Below are the code and all the weights of a small trained network. Each question names an input and a target symbol and asks about switching units off, where a switched-off unit gives its printed mean instead of its output.

import numpy as np


def w(rows, s, z=0):
    codes = np.array(rows[::2]) - 128.0
    scale = np.full(codes.shape[1], s)
    scale[-1] = z or s
    return codes * scale


def f(y):
    return np.maximum(y, 0)


def softmax(a):
    e = np.exp(a - a.max(-1, keepdims=True))
    return e / e.sum(-1, keepdims=True)


def log_softmax(a):
    a = a - a.max(-1, keepdims=True)
    return a - np.log(np.exp(a).sum(-1, keepdims=True))


def net(x, mask):
    ids = ['αδεθλξσφψ'.index(c) for c in x.split()]
    T = len(ids)
    res = E[ids] + P[:T]
    u = 0
    for l in range(2):
        r = res
        for j in range(3):
            rows = slice(4 * j, 4 * j + 4)
            q, k, v = (r @ M[l][rows].T for M in (Q, K, V))
            z = softmax(np.where(np.tri(T) > 0, q @ k.T / 4**0.5, -1e9)) @ v
            o = O[l][rows]
            res = res + np.where(mask[u + j], z, o[:, -1]) @ o[:, :-1]
        u += 3
        y = f(res @ A[l][:, :-1].T + A[l][:, -1])
        res = res + np.where(mask[u : u + 4], y, B[l][:, -1]) @ B[l][:, :-1]
        u += 4
    return log_softmax(res[-1] @ U[:, :-1].T + U[:, -1])


Q, K, V, O, A, B = {}, {}, {}, {}, {}, {}
E = w([
[183,134,114],'α',
[205,129,93],'δ',
[139,134,105],'ε',
[132,127,79],'θ',
[127,146,121],'λ',
[36,87,153],'ξ',
[234,186,171],'σ',
[141,249,99],'φ',
[83,104,179],'ψ',
],0.019)
P = w([
[110,31,78],'0',
[97,78,77],'1',
[84,109,70],'2',
[83,143,68],'3',
[64,171,65],'4',
[63,202,62],'5',
[63,226,62],'6',
[57,255,58],'7',
],0.0043)
Q[0] = w([
[197,233,250],'0.h1',
[84,217,60],'0.h1',
[112,115,92],'0.h1',
[209,166,244],'0.h1',
[123,148,110],'0.h2',
[53,101,173],'0.h2',
[126,159,98],'0.h2',
[114,43,214],'0.h2',
[120,114,143],'0.h3',
[144,117,139],'0.h3',
[145,53,212],'0.h3',
[137,247,112],'0.h3',
],0.026)
K[0] = w([
[187,30,75],'0.h1',
[111,179,75],'0.h1',
[116,144,127],'0.h1',
[186,3,95],'0.h1',
[120,143,116],'0.h2',
[98,56,159],'0.h2',
[118,163,103],'0.h2',
[146,27,196],'0.h2',
[112,121,159],'0.h3',
[140,126,128],'0.h3',
[105,96,237],'0.h3',
[172,122,20],'0.h3',
],0.03)
V[0] = w([
[147,118,94],'0.h1',
[116,138,184],'0.h1',
[133,116,88],'0.h1',
[112,143,176],'0.h1',
[142,96,10],'0.h2',
[141,132,84],'0.h2',
[199,254,99],'0.h2',
[82,91,230],'0.h2',
[116,147,171],'0.h3',
[143,108,63],'0.h3',
[127,129,139],'0.h3',
[132,122,105],'0.h3',
],0.0068)
O[0] = w([
[137,174,98,153],'0.h1',
[106,83,153,93],'0.h1',
[139,157,117,150],'0.h1',
[116,80,154,98],'0.h1',
[125,227,130,173],'0.h2',
[115,155,139,158],'0.h2',
[1,82,230,254],'0.h2',
[192,74,78,33],'0.h2',
[149,169,104,93],'0.h3',
[98,64,164,180],'0.h3',
[132,138,122,120],'0.h3',
[119,108,140,146],'0.h3',
],0.0098,0.0082)
A[0] = w([
[185,51,107,23],'0.n1',
[202,85,71,1],'0.n2',
[254,57,71,227],'0.n3',
[113,40,84,132],'0.n4',
],0.0095,0.0073)
B[0] = w([
[215,107,63,149],'0.n1',
[210,163,29,156],'0.n2',
[9,91,247,254],'0.n3',
[177,228,75,176],'0.n4',
],0.015,0.0019)
Q[1] = w([
[88,61,83],'1.h1',
[106,94,185],'1.h1',
[158,103,133],'1.h1',
[84,172,156],'1.h1',
[162,148,122],'1.h2',
[218,114,150],'1.h2',
[99,72,155],'1.h2',
[145,172,105],'1.h2',
[33,3,167],'1.h3',
[53,198,243],'1.h3',
[187,148,160],'1.h3',
[54,179,129],'1.h3',
],0.023)
K[1] = w([
[154,77,147],'1.h1',
[28,109,96],'1.h1',
[173,128,112],'1.h1',
[10,134,136],'1.h1',
[124,106,104],'1.h2',
[142,61,72],'1.h2',
[146,139,152],'1.h2',
[114,120,112],'1.h2',
[108,115,240],'1.h3',
[3,173,155],'1.h3',
[135,99,64],'1.h3',
[69,188,181],'1.h3',
],0.026)
V[1] = w([
[30,43,3],'1.h1',
[106,101,104],'1.h1',
[137,137,137],'1.h1',
[176,170,189],'1.h1',
[61,97,70],'1.h2',
[105,136,93],'1.h2',
[156,140,154],'1.h2',
[56,53,97],'1.h2',
[189,164,243],'1.h3',
[118,197,29],'1.h3',
[110,92,123],'1.h3',
[117,68,165],'1.h3',
],0.015)
O[1] = w([
[101,147,9,133],'1.h1',
[117,128,103,125],'1.h1',
[129,130,133,125],'1.h1',
[140,119,184,126],'1.h1',
[100,78,157,104],'1.h2',
[126,86,140,126],'1.h2',
[140,149,114,140],'1.h2',
[85,127,156,82],'1.h2',
[238,75,122,255],'1.h3',
[80,247,143,89],'1.h3',
[104,110,126,101],'1.h3',
[128,60,121,119],'1.h3',
],0.015,0.0081)
A[1] = w([
[81,117,91,213],'1.n1',
[221,178,72,2],'1.n2',
[114,29,137,212],'1.n3',
[252,204,118,138],'1.n4',
],0.013,0.009)
B[1] = w([
[147,97,73,178],'1.n1',
[150,114,217,173],'1.n2',
[175,185,121,251],'1.n3',
[5,85,89,225],'1.n4',
],0.016,0.024)
U = w([
[70,108,91,171],'α',
[59,190,71,95],'δ',
[76,105,82,220],'ε',
[72,60,8,2],'θ',
[120,130,84,148],'λ',
[94,2,111,134],'ξ',
[22,51,111,101],'σ',
[88,140,171,195],'φ',
[79,116,124,160],'ψ',
],0.0049,0.0044)

Each question gives the input, a string of symbols that net reads in full, and the target symbol t.
The units are the heads (4 rows each of Q, K, V and O) and the neurons (one row each of A and B). Each row of codes is followed by its name. A weight is (code - 128) times the scale printed after its matrix; where a second scale follows, it is the last column's (O, A, B and U).
mask holds one flag per unit, layer by layer, with each layer's heads first. A switched-off unit (its flag False) gives its mean, the last column of its rows in O or B, instead of its output. The means were averaged over made-up inputs and are rounded, as every weight is.
A unit's drop is (log p(t) with every unit on - log p(t) with that unit switched off) / (log p(t) with every unit on - log p(t) with every unit switched off).
most important unit: the unit with the biggest drop
top k neurons: the k neurons with the biggest drops, biggest first
k most important neurons of layer l: the k neurons of layer l with the biggest drops, biggest first
heads that matter: for each layer, one digit per head in row order, 1 if its drop is at least 0.15 and else 0, layers parted by /
input δ δ σ ξ ξ δ θ ε, target δ: most important unit -> 0.n4
input φ ψ θ θ ψ, target θ: top 2 neurons -> [0.n3 0.n2]
input θ δ ξ α δ ψ, target λ: 2 most important neurons of layer 0 -> [0.n3 0.n4]
input σ θ δ φ ψ, target φ: heads that matter -> 010 / 100
input ψ σ δ θ δ, target δ: heads that matter -> 110 / 001
input ξ θ δ θ σ θ ε, target ξ: heads that matter -> 111 / 011
input θ ψ λ σ, target λ: heads that matter -> 001 / 001
input θ ε ψ δ ψ θ, target λ: top 4 neurons -> [1.n3 0.n3 1.n4 0.n4]
input θ θ ξ, target θ: 2 most important neurons of layer 0 -> [0.n3 0.n2]
input σ ξ δ ψ δ, target λ: top 2 neurons -> [1.n3 0.n3]
input θ α δ φ θ δ δ ψ, target θ: top 3 neurons -> [0.n3 1.n1 1.n2]
input λ θ ξ δ, target θ: top 3 neurons -> [0.n3 1.n1 0.n2]
input δ ε ψ θ δ σ σ δ, target ξ: heads that matter -> 110 / 011
input ξ θ ε, target θ: most important unit -> 1.h1
input ε δ σ σ δ δ, target ξ: top 3 neurons -> [1.n2 1.n4 0.n3]
input φ ξ δ λ δ δ δ α, target λ: heads that matter -> 011 / 001
input λ ψ δ, target λ: top 3 neurons -> [1.n3 0.n3 1.n4]
input θ ξ α, target θ: heads that matter -> 001 / 101
input θ δ θ σ λ, target ξ: top 2 neurons -> [1.n2 1.n4]
input θ δ δ σ δ α, target ξ: heads that matter -> 010 / 011
input ξ θ ε ξ θ, target θ: most important neuron of layer 0 -> [0.n2]
input ψ θ θ λ δ ψ ε, target λ: heads that matter -> 010 / 001
